Each row is followed by its class.
[ 12 -31  -9  52   3  41  16  -3 -14  38  11  45  56 -47 -50 -44 -38   4
 -49  62  21 -18 -16  53  42  17  70 -25 -35  13 -22  94   5 -21 -46 -40
   9 -25  80 -13 -43 -30] | Y
[ -6 -22 -48 -45 -44   8   7  -4 -27 -39   8 -26  35  89  30  30 -16  31
  43 -69 -25 -40 -13  11  -7 -22  -9  11   2 -10  29 -15 -21 -50 -14  14
 -39  -3  33  23 -58 -42] | J
[ 25  19 -47 -16 -24  28  66 -22 -27  -8 -25  13 -34  14  76  15 -17 -19
  18  -8  29  25  10  18  24  22  55 -16  17  30 -19 -42 -17  -6  37  76
  43  11   6  24  38 -11] | J
[  1 -17 -23  35   4  16   7  -6 -10  40   4  39  49 -32 -60 -57 -57  -5
 -41  71  11   1 -23  65  44   8  54 -21 -22   5 -35  79  -9  22 -33 -50
  10 -37 114  -1   8 -22] | Q
[ 19  -5  32 -19   7  40 -29   0   2 -17 -25   3  -4   5  29 -81  40  -9
  26  34  -6  29 -31 -11  -8  39   3  30  15  12 -12 -17   7 -32  30  21
 -29 -47 -19  76 -34 -10] | G
[  3 -35 -66 -54 -41   1  15  -6 -19 -54  19 -33  36  33  54  15 -42  32
  20 -46 -30 -19  18  23 -18 -13   5  12  -2   0  19 -31  -7 -41   9  39
 -13 -15  44   0 -60 -17] | K
[-13 -56 -23 -26 -20  21 -18   9 -24 -66  11 -35  39  85 -24  23  -4  51
  22 -47 -49 -38  13   8 -14 -19  46  10   1   7  34 -13 -19 -46  -8  34
 -54 -24 -15  16 -56 -29] | J
[ 18 -14  43 -17 -15  30 -36  20   7 -10 -11   7  17  12   7 -61  40  -6
  32 -15  -7   4  -1  26 -22  41  -8  18  11  -1  18 -20 -23 -27  19  38
  -7 -38 -16  67 -20  -4] | F
[ 19  -6  35 -17   8  31 -27   7   0 -21 -18   5   0   2  13 -79  36 -10
  20  27  -9  30 -28  -9   1  35   4  34  10   7   4 -20   2 -17  38  16
 -25 -43 -26  66 -36  -9] | Y
[ 32  29 -41 -15  -2  34  45 -20 -26 -16 -21  18 -19  31  60 -12 -43 -32
  25  -7  28  32   5  29  12  28  37 -21  36  39 -32   4 -20 -12  25  44
  27  13  15  11  49 -20] | K
[-15 -41 -23 -36 -63  12  -1  -3  -8 -49  27 -22  57  58  -4   6  -2  30
  35 -55 -33 -39   6   7 -19  -9   7   8   4  -7  38  -4 -24 -46   1  32
 -37   7  19  23 -76 -41] | R
[ 23 -16  52 -10  -5  23 -64  27  -9 -35  -6  21  -8  15  28 -57  12 -13
  10  41   2  40  -5  17  -5  33  14  38   5   4  17 -54 -22 -39  10  16
 -26 -52 -24  52 -14 -16] | Y
[ 16 -16  -7  50  15  37  27  -2 -20  36   4  46  48 -53 -50 -43 -32  10
 -50  64  23  -8 -18  49  46   7  66 -35 -38  -3 -22  99  10  -5 -45 -41
  22 -13  77  -4 -31 -29] | F
[ 43  25 -40  -6 -32  54  20 -20 -22 -26 -30  11 -15  26  52  13 -35  15
   1 -27  50  17  23  17  12  19  30 -33  27  41 -25 -54  -6 -65  12  61
  41  -5  28  30  31 -26] | K
[ 45  23 -24  -7 -32  49  18 -29 -22 -15 -22  22 -15  36  48  15 -21  12
  13 -29  50  15  15  19   5  26  38 -39  25  36 -27 -46 -15 -64  16  71
  44 -13  24  39  32 -31] | T
[  4 -22 -36 -39 -43   5  -1   1 -25 -40  16 -17  34  71  15  32  -8  22
  35 -72 -34 -37  -2  11 -11 -22   3  15  -3  -6  37  -8 -18 -48  -6   5
 -39   0  25  14 -50 -44] | Y
[-12 -51 -36 -29 -23  15 -13   0 -27 -61   4 -33  49  82 -21  19  -1  43
  19 -60 -47 -20  16   3 -12 -23  49   4   4   3  38 -15 -14 -32   0  37
 -54 -17  -4  19 -39 -23] | Q
[ 38   0 -28  -7 -25  18  41  -4 -21 -17 -16   8  -7  24  24  -3 -30 -20
  14 -30  29  23  23   3  12  32  69 -36  24  16  -9 -39 -17  -6  36  60
   8   7  10  12  30   5] | N
[ 36  -3 -36 -11 -25  14  36   3 -14 -18 -16  13  -9  23  20  -1 -38 -19
  12 -30  29  35  17   4  17  31  70 -34  22  13  -4 -24 -21   7  37  55
  14  12  12  16  30   6] | N
[ 41 -48  18  12  18 -42 -29 -23   6 -48   6  -9 -27  38 -12  -7  11  47
  26  51  83  28  28  25  24  20  24  -1  35   7 -31 -60  29   5 -27  -2
   3 -44  80  -5 -23   1] | F
[  8 -15 -13  33   0  18  12 -14 -11  39   9  49  42 -29 -53 -44 -68  -6
 -36  73  10 -13 -34  71  55   6  44 -26 -24   9 -36  95 -14   3 -41 -56
  19 -36 107   1   4 -19] | T
[-10 -59 -36 -22 -23  20 -19  12 -24 -70  12 -32  37  87 -21  25  -5  62
  18 -44 -51 -35  11  11 -11 -19  51   6  10  11  40 -11 -22 -46  -3  32
 -53 -23  -6   9 -53 -20] | K
[-10 -52 -25 -22 -13  12 -12  15 -17 -62  21 -36  43  92 -28  21  -7  47
  21 -59 -53 -26   8  10 -16 -25  56   1  -3   3  40   0 -26 -38   9  18
 -52 -20 -13   8 -47 -23] | F
[ 20   0  37 -23  15  35 -22   2  -5 -20 -14   7  -2  14  25 -82  36  -6
  18  37  -4  36 -39 -12   2  35   5  29  12   2 -10 -17   0 -19  32   8
 -14 -47 -28  72 -27  -1] | T
[ 41  17 -33   5 -35  52  18 -25 -10 -21 -22  23 -10  32  48   8 -33  12
  10 -32  50  12  15  21  14  23  46 -33  26  35 -21 -36  -5 -56  20  73
  38  -7  18  40  24 -38] | Z
[  2 -28 -15  54 -10  23  34 -18 -28  56   0  41  46 -39 -39 -63 -63 -23
 -27  52  12 -37 -13  62  41  26  72 -45 -46   1 -29  66  -8 -23 -53 -36
  11 -19  95 -14  -8 -20] | G
[ 18 -11  35 -29 -11  41 -36  20   4  -2  -9   5   9  17   5 -61  29  -8
  23 -25  -7  20 -13  14 -31  30 -12  26   4  -7  19 -10 -14 -11  10  31
  -6 -33 -21  82 -23   1] | C
[ 40 -42   9   5  17 -24 -24 -21  12 -36   9   1 -24  18  -3 -13   6  52
  12  42  75  18  24  20  30  23  13   6  40   2 -48 -44  39  -4 -26   4
  16 -39  85   5 -25  -3] | Z
[ 31  36 -30 -12 -18  49  55 -29 -32  -8 -12  22 -11  27  74 -22 -46 -31
  25 -18  32  30  10  27  10  23  35 -19  32  32 -33   5 -14 -20  27  61
  32  13  12  20  54 -24] | Z
[ 19 -49  21   5 -14 -16  -7 -25  16 -50 -11 -41 -24  36  -8 -14  -9  42
  26  48  53 -19  -4 -14  41  16   5   6  46  18 -29 -73  11 -31 -29  -8
   5 -16  78   6 -14   0] | K
[  5  -4  30 -15 -12  37 -29  12  -7 -25   0  -3  -4  -4  27 -49  67   2
   9  20  16  20 -20  -3 -17  18  -4  28 -17 -17  27 -49  -9 -15   3   9
  -6 -19 -21  75 -37   1] | F
[ 19 -19  55  -2   5  12 -55  30  -6 -35  -8  17   0  31  28 -56  10 -21
  16  47  -7  27  -7  19  -5  31  25  19   5   2  15 -61 -32 -51  12  16
 -33 -51 -30  45  -9 -20] | F
[ 19 -57  24  -1 -18 -25  -7 -18  13 -45  -6 -43 -15  34   3 -14 -15  20
  31  36  60 -11   0 -14  41  22   6   8  46  10 -29 -90  10 -42 -23  -9
  -5 -19  71   7 -21  14] | N
[  3 -35 -54 -55 -35  -3  11   2 -20 -48  26 -28  31  33  41  11 -45  31
  26 -44 -30  -3  19  19 -26 -18  12  22 -12  -8  14 -11   0 -26   9  35
  -7 -20  30  11 -59 -19] | C
[-17 -58 -36 -24 -22   8 -11  11 -24 -70  23 -31  47  83 -16  24 -20  52
  20 -49 -51 -29  12  13 -11 -25  48  -1  -1   7  41  -6 -25 -48   7  28
 -48 -25  -5   7 -51 -19] | F
[ -3 -20 -26  45  -6  32  35 -12 -32  46  11  44  44 -38 -34 -65 -66 -17
 -37  59  14 -25 -21  55  51  14  64 -40 -38  -8 -24  82 -10 -20 -47 -43
  28 -31  92 -14   2 -17] | T
[ 16   1  35 -21   7  36 -33   8  -8 -23 -23   6   8  15  21 -84  48 -11
  28  28  -8  34 -26  -6 -11  39  10  37  14   5  -5 -31   0 -10  38  20
 -21 -40 -32  74 -21 -15] | Q
[ 36 -56  11   4  15 -36 -35 -26   8 -33   6  -6 -25  33  -6 -14   1  48
  22  61  84  32  22  19  24  17  17  15  34   3 -38 -46  34  12 -34   7
  11 -45  84   0 -34   4] | C
[ 19   9 -53 -18 -32  34  62 -24 -35 -15 -14  16 -19  15  67  15 -20  -9
  26 -16  30  22   3  17  19  13  55 -21  19  28  -7 -31 -26  -8  40  67
  50  11   9  29  27  -3] | T
[-11 -44 -16 -33 -58   9 -10   2 -16 -47  18 -19  64  74   1   2   7  34
  49 -48 -35 -53   3   3 -20  -1  15   9  -4  -7  34 -19 -30 -39   0  38
 -28   2  24  34 -74 -47] | Q
[ 24 -49  27  18   8 -34 -27 -32  20 -44  16 -21 -29  38 -36   8  22  33
   6  36  78  -4  20  -8  41  16  33  -8  34   7 -37 -78  26 -27 -26  -8
  -6 -13  59 -11 -21  15] | Y
[ 19 -51  28   5 -12 -25  -3 -30   9 -42   4 -35 -17  22  20 -20 -18  35
  24  49  66 -21 -12 -21  43  19   9  11  46   8 -36 -73  14 -26 -24   5
   0 -10  66  -1 -27   9] | Z
[-12 -48 -19 -36 -61  11 -12  12  -4 -52  22 -30  57  69  -9  12   0  30
  41 -58 -39 -46   3   3 -15  -9   6  12  -8 -16  45  -9 -26 -48  -9  22
 -31   7  15  35 -83 -31] | N
[ -4 -32 -61 -45 -38  -1  12   2 -19 -56  24 -31  49  33  45   9 -41  32
  19 -49 -22 -10  31  21 -18 -22  11  11 -15 -11  23 -15  -6 -42  12  29
 -14 -25  35   0 -57 -21] | F
[ 17  -6 -12  40 -11  25  18   5 -18  44  -7  40  42 -25 -44 -53 -56 -18
 -37  40  26 -10  -7  40  57  22  55 -28 -15   9 -31  88  -2 -13 -50 -41
 -14 -40  90 -10  11 -15] | Y
[  3 -14  -5  49  -3  35  32 -13 -32  51  10  33  39 -32 -48 -66 -68 -17
 -29  34  11 -21 -10  69  39  20  65 -39 -29   1 -34  68 -14 -24 -46 -29
  14 -23  83 -19   3 -28] | R
[ 19   4 -47 -13 -17  35  54 -22 -31 -10 -20  14 -35  16  62  15 -23  -9
   9   4  26  41   0  13  20   2  55 -13  20  29  -2 -27 -15  -3  29  71
  49  12   7  32  35  -7] | C
[-15 -34 -49 -36 -56  10   5 -12 -31 -40  15 -22  31  63  35  33 -19  33
  41 -63 -26 -43  -7  13 -10 -29   6  14  -4 -12  35 -12 -17 -58 -13  12
 -31   3  35  22 -58 -35] | G
[ -6 -42 -68 -49 -44   2   6  -6 -15 -56  25 -34  42  33  45  19 -37  30
   9 -40 -17 -11  17  10 -19 -22  15  14 -13  -1  24 -22  -8 -34   2  32
 -15 -11  39  14 -75 -20] | G
[ 24  -9  48  -8   3  15 -60  24 -16 -23 -14  29  -9  14  19 -58   9 -17
  18  33  -3  37  -7  20   0  35  13  25  12   5  10 -50 -15 -48  11  15
 -22 -50 -23  49 -16 -27] | Y
[ 48 -41  12   3   2 -39 -33 -19   3 -48  -3  -9 -32  30  -4  -9  -3  37
  27  50  81  48  30  22  30  29  26   9  31   4 -39 -68  37  -3 -31  -2
   6 -37  73  -2 -25   1] | N
[  5 -13 -11  49  10  22  25  -8 -34  52   6  46  34 -35 -48 -64 -65 -20
 -40  39  10 -27 -21  54  55  22  60 -36 -33  -3 -23  85 -10 -11 -44 -36
  18 -24  79 -13   0 -21] | Y
[ 11 -54  23   6 -15 -15 -14 -29  10 -34  -8 -29 -24  29  -6  -8   1  32
  32  33  60 -21  -6 -17  33  18  10  -6  50  14 -30 -73  14 -55 -28  -3
   0 -12  74  18 -25  -2] | G
[ 45  30 -25  -6 -35  44  19 -20 -25 -18 -28  32 -14  35  45  10 -23   1
  16 -24  45  17  17  12  16  29  41 -42  23  35 -25 -44 -14 -63  20  66
  44 -10  10  43  35 -36] | T
[  8   7  38 -18  -5  36 -31  10 -11 -21   0   4 -14   4  21 -45  73  -6
  11  21   6  21 -35  -2 -12  16  -5  28 -13 -14  28 -41 -11  -8   5  -1
  -3  -9 -32  81 -31  -7] | F
[ 27 -14  53 -13  -4  26 -54  17 -16 -28 -16  23  -7  13  22 -51  23 -12
  15  41  -3  19 -15  14  -3  29  17  23   4   0  10 -59 -27 -40   4  21
 -20 -47 -26  62  -7 -12] | T
[ 18 -22  44  -7   4  23 -60  24  -9 -22 -15  17  -4  20  27 -62  -6 -18
  11  47   8  36 -17  14  -9  28  17  26   2  -3   8 -48 -24 -43  -5  20
 -30 -49 -24  55 -13  -6] | C
[ 28 -10  28 -19  11  45 -29   8   1 -30 -24  -2  -3  18  19 -79  33   1
  20  30 -10  22 -33  -6   0  40   1  28  19  14  -3 -25  -2 -25  30  22
 -20 -40 -23  63 -29  -1] | K
[ 15  -8 -22  32  -9  30  18  14 -17  35 -11  36  39 -31 -36 -51 -57  -7
 -36  45  22 -15 -11  43  46  25  51 -30 -12   7 -33  84  -5  -8 -56 -46
  -6 -31  95  -6   9 -17] | K
[ 17  -6  28 -22  14  40 -26   7   1 -16 -21  -1  -4  10  26 -83  24  -7
  19  33  -8  40 -33 -14  -9  32   9  34   8   5  -9 -13  11 -25  31  22
 -25 -54 -34  73 -29  -2] | C
[  3 -17 -13  32   1  21   7  -7  -6  50   5  37  40 -38 -50 -51 -81   2
 -31  64  11  -6 -37  72  33   5  47 -13 -27   6 -41 100  -9   7 -36 -48
  16 -36  99   4  -4 -22] | C
[  8   5  41 -17 -16  50 -37   5  -9 -25  -9  -8 -12   5  18 -49  75  -5
   9  16   8   5 -20  -4 -23  16  -8  34  -7 -11  27 -70 -12 -10  -1   1
 -10  -9 -27  80 -24  -7] | K
[ 36 -41   7   5   9 -29 -25 -37   9 -45   6  -6 -29  32 -16  -7  17  51
  13  53  81  28  20  16  33  19  11   7  46  13 -40 -49  33   5 -26  10
   4 -37  86   5 -32 -13] | R
[ -9 -29 -51 -53 -53   2   8  -7 -10 -57  32 -35  39  38  38  16 -33  38
  20 -51 -26  -6  19  21 -19 -17   9  26  -6  -1  14 -23 -13 -36  17  37
 -17 -13  27  10 -65 -28] | R
[ 40  22 -20  -9 -41  44  13 -34 -20 -17 -19  24  -9  32  46  18 -23  12
  13 -22  54  17  20  24   6  22  32 -36  30  41 -22 -43 -12 -55  12  68
  47 -14  28  43  26 -37] | T
[ 17 -55  30   3  -6 -29 -10 -27  18 -38  -3 -39 -19  33  -5 -14   1  28
  22  42  61 -11  -3 -18  44  16   6  12  54  12 -24 -68  11 -33 -23  -2
  -4 -19  77   3 -28  -1] | Y
[ 39 -43  -9   2   1 -34 -28 -31   6 -50   0 -10 -32  18   0  -9   2  49
  17  55  82  17  24  22  33  24  14   7  27  10 -38 -72  37   6 -30  -6
  14 -39  90  -2 -27   6] | K
[ 49  31 -40  -8 -33  45  18 -26 -22 -25 -38  17 -20  30  45  15 -30   6
  10 -28  52  12  14  15  18  23  24 -41  27  41 -23 -63 -11 -55  15  68
  39   5  23  40  32 -24] | K
[ 20 -27 -10  58   7  48  16  -7 -26  39  -1  42  43 -40 -53 -36 -23  13
 -40  58  30 -21 -18  47  35   9  77 -35 -30   6 -24  83  10 -20 -55 -34
   9 -12  78   1 -46 -33] | G
[ 14  -4 -21  31 -18  20  20   6 -20  37 -10  42  39 -24 -34 -58 -56 -12
 -19  52  27  -7 -13  42  54  25  51 -31 -14   3 -41  87  -6 -17 -50 -44
  -1 -44  92  -1  14 -14] | T
[ 21 -57  36   7 -10 -15  -7 -31  19 -38  -2 -41 -16  25   4 -17 -10  41
  26  38  59 -32 -13 -18  41  18  10   9  49  12 -38 -70   9 -36 -25  11
   1 -10  70   6 -25   8] | Z
[-15 -45 -28 -34 -53   5   0   6  -5 -48  28 -31  63  69   7   2 -15  31
  42 -54 -31 -37  -1   9 -23 -11  13   2  -8  -8  41   1 -30 -42   2  19
 -33  -3  26  18 -76 -32] | F
[ 35  -4 -31  -6 -31  26  52  -4  -6 -16  -5  18   1  20  41  -9 -33 -10
   7 -26  29  12  22   6  18  24  62 -25  25  12  -7  -7 -19  14  38  70
  17   4  25  19  28  -3] | Z
[ -9 -61 -32 -26 -19  10 -22   9 -22 -66  15 -35  44  85 -31  26  -9  48
  14 -53 -52 -16   9  11  -9 -20  50   8   2   4  40 -13 -15 -45   1  26
 -59 -20 -16  14 -61  -9] | N
[ 22 -17  39 -23 -11  43 -41  31   2 -17 -13   2  16  17 -12 -60  50   1
  19 -24 -16  -1   3  16 -29  37  -7  21  16  -2  26 -30 -21 -13  12  27
 -16 -28 -19  68 -23   2] | K
[ 39 -51  10   3  10 -38 -30 -27   4 -40  10   1 -20  34 -11  -4  10  52
  22  58  82  28  27  20  31  18  24   0  37   3 -41 -53  30  -5 -31  -2
  11 -46  90  -7 -31   2] | T
[ 33  -1 -27  -5 -25  23  40 -10 -19  -4 -22  12  -4  19  24  -4 -34 -22
  17 -40  30  10  20   6   7  27  72 -36  21  21 -13 -18 -23  -3  29  55
   6  15  13  14  36   0] | G
[  3 -36 -12  47  12  44  16  -6 -17  38  14  36  44 -53 -47 -42 -46   8
 -52  72  25 -11 -26  47  33   2  73 -22 -39  -2 -21  95   8   0 -55 -34
  16 -20  73  -1 -42 -19] | C
[  9 -14 -19  40  -7  24  17  16 -12  41 -13  35  47 -27 -37 -55 -54  -7
 -29  36  22 -12  -8  41  51  23  58 -32 -11   3 -28 104  -3 -20 -51 -37
 -12 -48  90  -7  10 -20] | F
[ 41 -47  17  10  16 -39 -31 -34   4 -43   7  -7 -22  25 -19 -11   6  48
   6  56  82  25  30  18  32  19  17  10  38  14 -35 -51  38   9 -30   1
   4 -47  88  -5 -33  -4] | Y
[  5 -31 -55 -51 -46  -1  15   6 -16 -51  25 -25  45  23  36  12 -41  22
  18 -58 -32 -13  24  18 -17 -17   5  17 -16  -6  28 -19  -6 -34  15  26
 -15 -18  37   9 -69 -26] | Y
[ 22 -17  40 -20  -5  37 -41  21   1 -13 -17   9  20  26  -8 -57  42   5
  25 -20   0  -5  -5  20 -22  49  -9  22  12   2  12 -10 -20  -8   0  39
 -20 -38 -19  75 -35  -6] | J
[ 13  16 -56 -16 -28  34  68 -25 -30 -12  -7  10 -32  10  62  17 -13 -14
   7 -24  28  34   8  17  24   8  54 -12  25  25  -8 -33 -21   4  48  68
  42  22   5  20  40  -2] | R
[-20 -61 -36 -20 -14  20 -22   5 -19 -65  11 -35  43  96 -23  26  -8  53
  16 -43 -44 -31  15  16 -13 -17  54   6   2  16  29  -9 -20 -55  -8  34
 -56 -29 -17   7 -55 -27] | J
[  7 -20  29 -27 -12  33 -36  18   5  -7  -4   6  15  17   5 -58  27  -6
  23 -11  -9  12  -9  19 -28  26 -14  31   9  -3  24 -10 -16  -4  11  30
  -5 -41 -13  82 -32  -3] | C
